Each row was made from one small tree. The marks that hang from a mark follow it in brackets, in the order of their numbers. Every link used is in the known rows. Write each row's tree.
Known rows
K604[K368[K38[K438] K303]]: [-253  -48  150   27   29  -47  287    9  -29  199  141 -334   98   23
  117 -274 -282 -129  -35  -28   96   40  102 -406 -271  289 -157  120
  102  333   92   67   86  446  -11   37  252  -36  -69   -2  -51  165
 -148  325 -121   60  186   82  -75  -65  292   19  113 -242 -185 -285]
K303[K213[K230] K368 K604[K541 K732]]: [-382   26  227  499  -13 -328  465  -45   82  -74  242   -3   38 -278
   17 -360  -66 -453  206 -172 -404  105 -182 -270 -180   89  594  194
 -283  -20  156  168  271  194  -99   33  295 -518  -17  -54  418 -251
 -308 -108 -600  198  108 -113  -59 -252  420  312 -343 -126 -147 -226]
K181[K371 K604 K627[K230 K653[K213]]]: [ -25 -351 -260   46 -166  301  189 -586  698  270 -166 -188 -241 -202
 -123  186  137  175 -320  165   74  278   47  -86  251 -466  -37  160
  201 -301  216  202   83  120 -261 -447  394  204 -180   14 -312  -45
 -164 -309  196 -340   86  599  497  267 -211  241 -377  -44  -63  124]
K653[K213[K368[K303]] K574]: [ -64  -26  115 -145 -151   40  234  -95  240 -332 -100 -124  -20  -46
  212   85   94 -166  -93   30    3   15  167 -178  173   56 -189 -188
  -11  -53  -81  282 -166  196  -67 -170  217  182  269 -398  205  -22
  146   67 -174 -450  123  477 -129  268  149  -89 -211    5 -212 -207]
K604[K368[K38[K627[K230 K653[K213]]]] K541]: [-409   12   -9  167  -31  217  430   14   82  -14  -96 -420   72   80
  107 -168 -338 -283  -28  -33 -211   81  -42 -292 -223  523 -181  319
   83  188  169  -84  174  587  -16 -243  261  126  -72   69   62   -1
    3  288  -29   37  121  230  204  169  179  128  -36  -68  -61 -261]
K732[K811[K368[K303 K604] K541]]: [  -3 -438 -137 -178  -55 -316  112   21   31  291  -97  -15  -15   30
  107  -43  -95   48  108   94   60 -257   45   93    3  433 -132 -170
  319 -119  321  -91    1  160   48   13  -28  160  239  174  -61   75
  -85   55 -345   77  -55   43  -83  262 -247   53  -77   20 -107   66]
K303[K213 K604[K368]]: [-228   10  158  222  116 -238  341 -110  103   61  201  -24  196  -50
   48 -207 -105 -271  -61  -95  -14  120 -194 -269   12  -81  265  214
 -254  -34   43   98  212   99  -42   -1  246 -404  -10  -53  337 -162
 -136   52 -371   49    5 -192   88 -269  399  236 -217 -161 -170 -243]
K732[K368[K38[K438] K303[K604]] K811[K541]]: [  81 -750  -46 -142  146 -169  351   33  -26  187   31 -147   31   38
  -71 -250 -185   90  -59 -170  347 -286  176 -410 -241  602  -23 -207
  627 -103  351 -125   21  274  -36   34   91 -121   88  373  -20  -15
 -172  256 -462  100   68   69  -49  317  -39   60   97  -41 -278  -45]
K38[K371 K438 K627[K230 K653[K574]]]: [  44 -201 -266  -27  292  401  780  -96  406  262 -126 -584  127  -64
   33 -477 -119  148  114  -85    8  494  248  -87   15  230 -320  -68
  312 -235  189  -55   67  -13 -405 -596  228   50 -117  -35 -103 -189
  144  219    6 -151 -226  178   67  551  508   46  200  345   28   70]
K627[K230 K653[K213 K574]]: [-260  -51   96   44  -85  249  318 -249  266 -196 -134 -257 -229 -147
  129  251   71  -97  121  126 -136  358   53   62  473   41 -172  147
  363  -93   47 -199   78  -66  118 -581  130   79  -36  -84   -1 -152
  255  -73  249 -207  -24  270  185  486  -72  -86 -126  347  168   39]
K213[K303[K604] K368]: [-116 -157   85    6   78   38   59 -134  112 -138  175 -127 -149   18
  304 -239   86   18 -186  -48 -183   52  427 -112  -71  -69  219  -23
 -192  261  331  168  -68   -4   50 -104  278 -191  130 -250  240   65
 -184  -24 -518 -126 -172  268 -308 -136  119 -151 -113 -414 -156   42]
K371[K38 K181[K811] K438 K627]: [ 137   -8 -483 -126 -340  -62  113  406   48 -167   67 -162  366  269
  420   92   33 -433   81 -406  546  227  216 -594 -115   92  -54  532
 -468   35  135   73  308  -11 -207  469  241  -47  164 -275 -322 -634
   -4 -580 -401  149  131 -367   69  -62  588 -321   55  -76  -13   33]
K303[K213 K604[K368 K541[K811] K732]]: [-344   41  120  469   74 -230  336 -150  226  -29   63   72  124   10
   18 -171 -237 -555  -42 -122 -256  152 -182 -322 -166  168  400  278
 -207  -64  101   18  299  355  -83  -19  378 -327  -96   81  473 -212
 -143   77 -238  103   54 -196  157 -118  473  326 -107 -190 -237 -445]
K686[K213[K230 K303[K368[K38[K438]] K604]]]: [-123 -160   35  100 -134 -193   74  -67 -125 -142  243 -418 -196 -265
  168 -208  -89  -67   95    2   31   68  469  -60 -226 -114  195  -21
  -43  232   33  140   24  105  120 -235  231 -307  147 -286  135  -61
 -294 -133 -466  -30  -22  233 -235  -75  227   14 -269 -258 -223 -106]
K303[K604[K732[K811[K541]]]]: [-123 -261   64  207  -42 -197  203  -91   78   22    9  218   -3  -27
  -87 -114 -103 -254 -106  -73  -39  -14 -114  -23 -136  142   85   54
    4 -183  166   23   99  147   23  -28  179 -200   95  120  244 -199
  -46  -89 -129   96  -61 -168  -20  119   38   68  -56  -92  -89  -77]
K371[K181[K38] K438]: [  57   85 -350 -132 -139 -201  108    7  224 -157   33 -112  251  252
  -39   96   31  -11   51 -128  201   94  -17 -478  -67  -44  -92  361
 -399   37  161  112  166  132 -161  296  151  -48  132  -84 -298 -276
  -31 -265 -281   85  167 -114   30  -20  219 -176  -66 -138 -130   46]
K541[K811[K368[K38[K627] K604[K732]]]]: [  47  -61 -193    6   17 -226   93  -73  117  171   29  -42 -260  234
  189 -133 -308 -277  120   35   21    0  264  -81   47  282   77  -40
  239  114  218 -172  -79  166  -99  -51  335   92  251   90  104  158
 -149   89 -195  184   22   61  -90  108   12   29   45  -28  -15   73]
K541[K368[K38[K438] K303[K213 K604]]]: [-200  -36   85   42  181 -140  311 -102   84  519  175 -207 -153  167
   18 -267   36 -183   40 -278  132   94  175 -195 -290  219    6    0
  226  254  227   73   50  366 -199  251  363 -430  -10 -128   95   67
 -284  229 -345  171  483  -31 -253 -179  461  -56   37 -149  -63  -63]
K371[K181[K604] K438]: [  73  -57 -302 -185 -233 -141   78 -129  134  -70   68  -93  280  208
   91   41    8 -102    3 -152  243   29  -26 -394  -62  -96  -83  297
 -379   24  123   94  171   15 -321  123  143    5  163  -50 -321 -305
 -158 -349 -297   83  254  -95   98   66  273 -175 -185 -101 -155   29]
K541[K368[K38[K438] K303 K604[K732[K811]]]]: [-213 -154   59    1  146 -198  308 -156  -35  488   30 -218 -260  281
  -46 -287  -90 -195  146 -276   61  -81  253 -167 -455  423 -141  -67
  345  350  336   45   37  545 -211  161  316 -310   87  -59  -13  207
 -230  191 -154  250  482   64 -291   64  199 -174  164 -224  -51  -77]
K371[K38[K627] K181[K604] K438]: [  25 -193 -546 -256 -232 -114  229   97  162   66   -6 -265  417  269
  201 -108 -158 -219  -12 -370  448  114  118 -572 -148   82 -112  281
 -426  -80  172  145  150   62 -387  144  273   58  140 -169 -315 -507
  -72 -377 -490  144  125 -303   74   86  476 -158 -184 -122 -187  105]
K371[K38 K181[K627[K230] K811]]: [ -19  -99 -397  -40 -273   81  174  172  197  102 -167  -59  101  175
  188  149   22 -148 -105  -55  422  292  222 -410  -25  -52  -19  346
   97  -50  102  171  -18  -77 -130  183  220   45 -181  -49 -167 -309
  -85 -553 -236    5  -63 -217  208  106  128   14   -9   49   68   84]
K368[K38[K371 K438] K303 K604]: [-185 -233   26  -86  327  -70  429  -37 -250  362  133 -458  -58  117
   30 -530 -289  -76  197 -244   69   25  360 -517 -373  347 -380  -20
  259  468  104  215  -64  379 -309 -117  306 -194  154   -7 -192  449
 -220  234 -225  201  517  314 -334   31  388  -28  242 -104 -204 -200]
K285[K574[K912] K627]: [-210  -18   36   58  116  254  112  342  192  -43 -101  189  158  326
 -137   66 -320   54 -164  -24  156   32  -95 -107   24 -199 -177 -217
 -106  133  288  245  -52  227 -187 -299 -123  234  -26  -57 -265 -220
  366  -61  147  180  204  215 -117   79  148  151   92  -10 -112   83]
K604[K368 K541[K811]]: [-178  152  -97  213  -79   62   70   65  121  -67 -137  -79    1  124
   23  -12 -266 -305  -34   81 -204   24   24 -273 -166  370  110  153
    4  103  167 -185  209  400  -57   -5  216  215 -282   50  216  -77
  -65  172   27    1  -33   34  257   71  147  152   61  -67 -156 -384]
K912[K285[K686[K213[K230]]]]: [  73   -7  -48  100 -178 -156 -123 -110    4  -60   -7   31 -216   98
  194   20 -216  -38   70   82    0  -11  132  -42 -203  -10 -107   26
  -52  149   10   29  132  208  251  -76   77  190   17  -20  -91  -83
  -55   26 -136   57   38  164  105 -162   11  -39  152  -87    0 -252]
K604[K368[K38 K303[K213]] K541[K811] K732]: [-511   40  175  446  -62  -75  255  -80  160   39   33 -188   67  141
   97 -175 -429 -572   60 -129 -339   92   26 -450 -449  541  225  220
  104  242  149  -30  215  736  -28   41  411   21 -157  170  192   97
 -239  316  -54  160  271   46   11  -32  404  210   99 -336 -229 -592]
K285[K574 K627 K912]: [-245  -49   79  -58   49  264  110  391   87  110  -92  217  106  266
  -34   83 -231  201 -315  135  148  189 -116  -74   38 -284 -357 -397
 -224  274  371  264  -82  382  -92 -365 -243  412  -66  -34 -246 -243
  381  -45  240  110  193  355  -55  220  231  145   42  -80  -77  -21]
K653[K213[K368[K303]] K230 K574[K912]]: [-116  131  -56 -139 -133  201  122  -62  410 -457  -42 -135  -49    4
  242  198   44 -200 -149    1   24   56  285 -212  177   98  -13  -78
  -29   33  -51  643 -300  215 -134 -397  456  277  297 -607  225  -96
  115  108  -48 -529  255  588  -33  492  211  -10 -378  226 -410 -175]
K686[K213[K303 K368]]: [ -66  -73   16  -30  -70  -11 -187 -130   31 -222   94 -372 -121  -55
  236    7   53   74 -114    9  -54   94  454   99 -121 -244   80  -71
 -106   91  -43   77  -18   20  159 -181   74  -31  177 -257  161   65
 -153  -28 -355 -242 -110  288 -219  -14   37  -48 -207 -335 -227  -54]
K912[K285[K574 K627[K653[K213]]] K686]: [ -27   68    4   22 -177   27   17  -74  289  102   11  290 -115  195
  227  -38 -413 -139   23  291  -25  116    3 -133  229   41 -151  -52
 -336  135 -111   15  206  441   78 -345   79  388 -186  352 -239   -2
  213  176  218  223  222  248  281  -43   88  -48  283   -5  115  -56]
K181[K371[K627] K811[K541[K368] K732]]: [  -4  -68 -299    5 -108  -32   35  227  466  412   31  111 -239   88
  125  197  258   66 -512  284  183   27 -124  286   76 -148  123   74
   69 -242  281  -55  130  312  -93  309  338   96    7 -265 -183 -346
  -82 -454 -122 -207   37  124  305  -62  112  106  193  -92   79   87]
K604[K368 K541 K732]: [-448   94  155  384 -138   -4  214  -12  169 -136 -129  -61  173   49
  -24  -39 -291 -430 -113   73 -365   15 -240 -136 -444  419   66  205
 -147  100   60    9  284  663   75  -45  142   64 -178  133  213 -136
  -40  132  116   52   44  -51  179  193  152  140  119 -276 -129 -451]
K213[K230 K303[K604[K368[K38] K541]]]: [-314 -233   78  211 -113  -32  211  -34  -48 -180  169 -270 -172 -104
  223 -269 -176 -145   96   45 -214 -106  403 -179 -312  319  322  -23
  -84  531  425  199   16  299  115 -239  361 -263  -13 -212   63  -95
 -366 -138 -359  122  -77  289 -134 -133  243 -113 -113 -396  -84 -244]
K627[K230 K653[K574[K912]]]: [-316  -51   -8  102  -11  307  246 -176  268 -141  -20 -287 -205  -41
   -9  125  -16   15   -4   11 -150  357   83   85  385   -1   19   92
  401  -55  239 -184   55 -246    4 -581   94   69  -88 -109  -67 -177
  151  -14  230  -16  -42  120  122  411  -80  -33  -14  350  141  119]
K541[K811[K368[K38] K732]]: [  65   33 -156   68  -22 -263  -61   75  143  212  134   78 -266  123
  284   51 -195 -197 -119  230  105  -30  109  -18  319  176  153  -75
  380   93  252 -315   22   87   -8  146  218  148   76   18   74  152
 -105   28 -225   99  -72   -1 -113   46   13   51  109   61   97  165]
K541[K368[K38[K371]]]: [-133   94  -16   37   32   94  219  -76  123  299  166 -139 -195  316
  -58 -202   26 -156   70 -131   16   67  114   37 -292  187   -4 -129
  256  176  285  -21   56  261 -183  190  217 -118  -53 -165    3    0
 -258  119 -211  107  302  -35 -170  -87  227 -208   23  -96  248   96]
K38[K371[K181[K811]] K627[K653[K230]]]: [  93  -18 -492 -210  -42  423  410   39  354  236   10 -377  333  227
   79 -275  -10   -8  108  -74   38  498  182 -193  -80   97 -141   70
   89 -282   37   49  -93  -41 -325 -244  322  108  -98  -46 -209 -233
  -51 -115  -92  -39 -175   70  231  297  474   -4   -5  211   14   55]
K574[K912[K285[K627] K686[K213]]]: [ -28  122 -141   31 -138   15 -261  -75  256  -74   66   61  -37  156
  -36 -112 -378  -50 -184   69  134  118   94  -49  -82  -58  167  -10
 -224  -17   13  236   21  131 -118 -284  132  343   24  -52 -176  -40
  -34  252 -115  154   69   33  100  -75   19  117    9   36 -129  -66]
K627[K230 K653[K213[K303[K604[K368]]] K574]]: [-373 -106  161   72 -111  217  393 -268  271 -188  -53 -320 -187 -158
  218  168   25 -149   58  146 -151  387  148  -30  395   44  -86  208
  285   48  143 -138   84   40  186 -663  259  -33  -57 -182   89 -175
  191  -86   98 -218 -110  310  130  429   27  -94 -162  159   94  -42]
K303[K213[K230] K368 K604]: [-188   19  187  277   31 -345  404  -33   12   14  366  -43    5 -283
   67 -380   27 -231  243 -145 -150  110  -80 -266   63 -147  558  114
 -239  -12  158  147  175 -105 -104   62  263 -532   27 -177  320 -200
 -319 -126 -718  148    7 -123 -103 -416  363  229 -441  -54  -91  -45]
K541[K811[K368[K604[K732]]]]: [  70    2 -148   25  -24 -267  -56  -89  152  101  -34   91 -260  165
  149   27 -197 -258  115  152  -15   19  207   -7  118  177  136  -65
  182   59  168 -203   -9   73  -36  -13  244  103  130   77  142   81
 -125  -12 -125  117  -55   -9  -20  137  -60   19   54    2  -22   23]
K368[K38[K627[K653[K213]]] K303 K604]: [-274 -296    9 -212  194  -21  339  -39 -230  364   86 -551  -40  169
  126 -354 -269 -119  227 -344   60   32  317 -420 -160  355 -376   95
  264  368   59   85 -195  414 -140 -264  368 -172  347    3 -203  454
  -76  216 -184  300  447  413 -259    7  150   -6   -3 -106 -231  -95]
K38[K371[K181 K627[K230]] K438]: [ 163   34 -292   18  121  104  431  114  202   53  -98 -339  180   70
  137 -293  -21 -138  141 -155  233  345  126 -296  -90  158 -231  168
  -33   93   81  116  222   15 -353   -9  122  -81  -16  -48 -225 -268
   36 -140 -157  -85  -72  -58  -42  265  634  -55  268  243   62  -11]
K38[K371[K181] K438]: [ 158   31 -304 -128  141   81  383    9  185   72  -35 -167  220   97
  -39 -340  -68  -96   87   17  148  259   81 -303 -201  132 -229    9
   23  -41   29  121  113   33 -362  -13  110  -34 -122   -5 -181 -180
   36  -14 -165  -90  -66 -131   -2  241  578    0  246  155  -77  -98]
K686[K213[K230 K368[K38[K371] K303 K604]]]: [-182 -155   46   48  -27  -81  -10 -120 -106 -193  147 -572 -293    1
  148 -204 -125   -1  136  -77  -79   17  528  -59 -260    3  -28 -231
   46  297   61  152   15  119    5 -155  214  -76  263 -219   22  153
 -451  -48 -432  -17  176  405 -268  -55  102 -119 -205 -288 -181 -174]
K732[K368[K38 K303[K604]]]: [ -84 -376  172  -58   94  -80  179   77 -132   77  143 -241   53   96
  -71 -142 -137   16 -144 -178  251  -80  160 -453 -216  267   41 -133
  347  192   44  -32  -83  211   42   71  146 -245   41  197   69   96
 -333  152 -396  155  246  161 -118   66   31   -3   97 -190 -176  -74]
K181[K604[K541] K811]: [ 101 -239 -349   99 -278  124   16 -293  265  332 -252   72  -25 -159
   70   43   18  157 -429   92   15   24   88 -227 -143 -113   67   56
  -37 -303   88   69  -42   89 -408   87  177  196 -157   25 -153  -82
 -195 -209  204 -167  223  342  580  110   43   93  -52   -7    0  -79]
K574[K912[K285 K686[K213[K230]]]]: [ -23   57 -189   52 -205  -80 -261 -184  236 -149   87    8 -135   48
    4 -124 -370  -86  -84   87   86   48  224  -26 -104   50  304  -35
 -146   35   30  216   83   42  -87 -234  211  244   37  -69 -180  -78
 -185  212 -164  154   -4   32  140 -132   31   47  -11   33  -74 -126]
K912[K285 K574 K686[K213]]: [  94  225 -145  -34 -418 -263 -194 -169  187   70  165  130 -189   97
  342 -184 -514  -12   55  386   58   -8  224   94  -96   66  251  -84
 -232  192 -361  -24  393  344  150 -292  133  244 -123  297  -53    7
 -244   69 -237  148   48  169  361 -373 -144   37  331 -184   -8  -66]
K181[K38 K604[K368] K811[K541]]: [  21 -274 -493  118 -300 -152   45 -383  780  537 -168   30  -83 -146
   81  105  -41  340 -580  315  221   51  -56 -328  -14 -272  155   71
 -145 -363  243  184   15  389 -282  253  365  236  -88  -60 -348 -166
  -99 -230  128 -225  121  249  731  -59  -77  109 -116 -134   13   28]
K285[K574[K912] K627[K230] K686]: [-308  -82  112  232  204  296  130  391  185  -34 -263  253    4  296
 -154  169 -305  148 -227  -77   72  105  -66  -52   50 -403 -501   30
   10  242  583  202  156  227  -79 -336 -202  295 -101 -186 -412 -245
  374 -193  300  127  166  355  -46   74   65  209  148  -21   18  140]
K627[K653[K213 K230 K574[K912]]]: [-121   84 -170 -142 -113  310  104 -168  355 -292   69 -117  -52  -49
   96  234   23 -284   43   74  -49  246   84  -78  343   53  -31   69
  193 -148  -63  132  -71   48    1 -555  287  119   52 -290  -12 -169
  344   63  333 -203  128  249  227  497  131  -20 -213  388 -179  -50]

Write each row's tree
[-114    5 -161   36  -75   32 -214 -125  202 -232  159 -106 -143   -9
  -71 -193 -264  -91 -171  -29   32   24  303  -12  -59  -46  248  -38
  -93   38  175  235   80  -39 -211 -168  189  120  135 -204 -173   23
 -236  185 -137   92   27   76    7 -113   54   49 -170  -61 -111   34]	K574[K912[K686[K213[K230 K368[K38]]]]]
[  84  -36 -111   -8  -79 -214  -95   -2  153  220   -6   51 -168   76
  146   34 -123 -168   32  110   80  127  271 -104  136  150  116  -98
  230   21  143 -197  -66   -4  -12  108  289  107   10   46  161   61
 -240   52 -248   67  -52   31  -82   35   51   44   10    5  -85  -18]	K541[K811[K368[K303[K604]]]]
[ -59   78   54   31   37  -95  335   56 -101  121  279 -134  -54 -122
   66 -375  -96 -129  100  -92   -9   50   16 -302  -74   43   57  168
   54  106   78   19   55  118 -129   88  127 -136   39  -60   46  119
  -36  176 -329   74  170    0 -177 -113  169   91  -69   20  -36  122]	K303[K368[K38[K438]]]
[ -96 -181   80  -37 -256  -53  318 -118  152 -434  -10  -97 -109 -189
  235   34   23 -239   64  123   15  -75  298 -109  103  104   68 -198
  -48  130   72  368 -187  206   34 -417  322  -73  264 -505  171 -226
   69 -210 -194 -327  -33  476 -106  231  241 -131 -286  -58 -135 -242]	K653[K213[K230 K303[K604]] K574]
[-127   84  102  -71   12    7   21 -154  192 -207  -99 -104 -169  -11
  338  170   58 -221  115   42 -110   34  250 -178   17  168 -121  136
 -121  219 -135  443 -113  409   64 -224  440   56  241 -216  181  140
  -26   -4  -54 -327  261  502   -9  322   63  -71 -310   -3 -306 -160]	K653[K213[K368[K303 K604[K732]]] K230]
[-161 -228 -181  -93  161 -394  246  316  317  525  195 -129  -86   23
  518  -56 -206  -75 -321  419  233 -216 -244  323  266  431 -188  -43
  355   90  241 -145   46  491   92   -6  129   96  442   96 -126   67
   95   52 -538  152   50  -81 -185  259   51  212  188  166    2  365]	K811[K368[K38[K438 K627]] K541 K732]
[ -98 -111   58   48 -129  -74 -182  -86   10 -230   48 -446 -223 -120
  153   -4   10   83   53    5  -49   50  455   76 -152  -92   61 -235
  -20  128  -12   92   26   14  120  -74  119  -14  144 -202   65    4
 -376  -71 -345 -119   -4  312 -181  -42   32  -85 -237 -253 -211 -167]	K686[K213[K230 K368[K303]]]
[ 151 -116 -734  190 -202  -90  -44 -280  673  264 -285  -94 -236  -62
 -251   59  -15  143 -546  -83    2   23    2 -446   37 -255  196   23
 -369 -255  257  215  102  424 -427  272  424  226  -62 -156 -258 -159
  -95 -222  274 -286  234  561  516  -36  115  220  -41 -199 -151  -12]	K181[K38 K371[K627] K604[K541[K811]]]
[ -93 -176 -109  -64   29  171  321  -91   28   41  145 -347  -92   62
  142 -278 -207 -142  172 -161   14   48  185 -150  -44  284 -117   47
  225   94  154  -11  -79  196  -71 -239  268  -41  230   13 -192   95
   11  175  -73  153  110  218  -56    9  158  -60  -98    3   46   79]	K368[K38[K627[K653[K213[K230]]]]]
[  47 -782  -63 -163   85 -116  368  101  -21  234   20 -231  130  129
  -70 -277 -198  135  -55 -267  330 -280  165 -350 -243  597    7 -243
  587 -162  357 -118  -78  268  -35    3  114  -61  172  343   -4  -22
 -232  235 -561  141   -3  122  -79  256  -99   83  -25  -88 -238   14]	K732[K368[K38[K627] K303[K604]] K811[K541]]
[ -42   70 -116   44  -36   94 -184   18  192 -107   -9   80   -6  251
  -58  -22 -310  -21 -158  -49  143   98   13 -105 -208 -106  -12   31
  -29   21  227  227  -24  122  -50 -226   73  311   66 -202 -226 -137
  130  156 -145  124   50   68   -3  -73   27  130   44   40 -164 -111]	K574[K912[K285[K627 K686[K213]]]]
[  84   40 -138   53    0  289  194   50  203 -108  237 -301  237   64
  157 -117   60 -179  282 -215    5  326  143 -173  -55   60  -68  138
 -149  -15  117   20  319  -16 -187 -107  162   29   -9 -147 -195 -233
  -91  -61  -95   16   87   47  -18  107  453 -231  -30   87   74   20]	K38[K371[K438 K627[K653[K230]]]]
[   6  -89 -200  169   57  -18  203  280   43   42 -151 -297  -62 -102
  356  -46  -77 -237   56 -328  351  202  227 -259   74  217  -75  262
  -69  176  111   31  278   34  -51   74  119 -101    8 -138  -80 -322
  173 -173  -43   12  -32 -178  -35  140  370  -94  207  169  112  119]	K371[K38[K438] K627[K230]]
[ 152 -155 -543 -108 -242  -39  120 -307  562   91   53 -209  257  151
   -2  129   83   33  -69 -158  335  196   49 -624   41 -280  -74  387
 -276 -101  242  208  194  146 -374  121  262  -16   49   -5 -503 -191
  -85 -360 -140   95  268   76  250   76  138  -93 -251 -101 -182  160]	K371[K181[K38 K604 K627[K653]] K438]
[-139 -245   -7   66  -79  -46   36 -136  -18 -253  210 -536 -269  -70
  288 -246  -98    5  -20  -84  -54   27  628   13 -239  -57  161 -139
  -82  269  169  181  -64   92  106 -271  311 -200  321 -306  155    5
 -382  -80 -553  -76  -75  405 -300 -102  167 -106 -302 -418 -208  -59]	K686[K213[K230 K303[K604] K368[K38[K627]]]]
[-185  -94  -55 -128 -120  263  122 -232  370 -350   71 -248 -143  -67
  112   43   11 -211   95   46 -116  214  241 -116  246  108   25 -157
  247  -76  198   45  -15  -22  -48 -427  270   96   95 -317 -132 -141
  169   78    7 -111   -5  305   27  261  118 -142 -185  150 -135 -113]	K627[K653[K213[K230 K368[K303]] K574[K912]]]
[-221  -20  130   67  116  306  -40  290   54  109 -161  136 -100  120
  -64   67  -38  308 -344   54   24  327 -105   51  -12 -410 -522  -13
  -84  239  642  200   29  244   22 -336 -238  463  -85 -263 -311 -123
  200  -67  230   -4   19  311   21  202    2  174  -65  -43   24   46]	K285[K627[K230] K686 K912]
[ -27 -218 -406  159 -201 -215  106 -547  733  175  -82    4  -87  -87
 -358   39  -29  247 -502   54  -46   40 -127 -328 -160 -408  154   51
 -463 -341  292  318  177  437 -325  163  423  135   -1 -122 -335 -222
 -213 -231  148 -254  264  372  398    2   26   58 -155 -499 -163   24]	K181[K38 K371[K438] K604[K732]]
[-180 -111   79  121   16 -126   -2  158  -69  270  -43  -60   31  -39
    4  -17  -49 -101 -151 -107    1   84  110 -289  -69  172  -18   21
  117  124   43  -24  -16  213  -38  123  237 -107 -128   -3  162   98
 -209   13 -197  101  170  136 -146  -30  199  135   77  -57 -246 -242]	K368[K303[K604[K541[K811[K732]]]]]
[-136 -108  106  239  165 -185  264 -200  163 -162  221  -72 -141  -99
  170 -287   29 -142   74 -132 -182   30  117 -144   56  -51  426  -39
 -238   54  272  189  138 -120  -96   -6  297 -429  145 -125  276 -158
 -324  -79 -561   46  -25   24  -77 -315  333   47 -298 -181 -111 -100]	K303[K213[K230 K368] K604]
[  24   98  -38   43  -81  153   27   16  166   15   52  126 -138  263
  202   36 -182  -49   14   83  -68  126  -57 -117   23  -26 -250   42
  -70  122  102   65    9  310  192 -318   72  342  -77  -20 -124  -70
  254   85  153   86  192  225  142   91   36  -35  231   81  -32 -116]	K912[K285[K627[K653[K230 K574]] K686]]
[ -87 -150  -53  -36  352   27  400 -132   12   26   27 -404 -306  176
  245 -450 -174   49  -16 -197  -87  -46  350 -206  -81  224 -183   64
   29  319  327  103  -26  167 -241 -185  284  -94  354  -40   53  263
  -89  197 -335   31  141  327 -210   77   69  -85   47 -128 -101  141]	K213[K368[K38[K438 K627[K230]] K604]]
[-344 -111  158  112  135  308  128  439   79  119 -255  278  -48  235
  -51  184 -217  296 -377   82   65  260  -89  -17   63 -487 -680 -149
 -108  382  663  224  129  381   18 -405 -323  474 -138 -164 -392 -268
  390 -178  394   61  154  491   19  213  148  202   98  -94   52   38]	K285[K574 K627[K230] K686 K912]
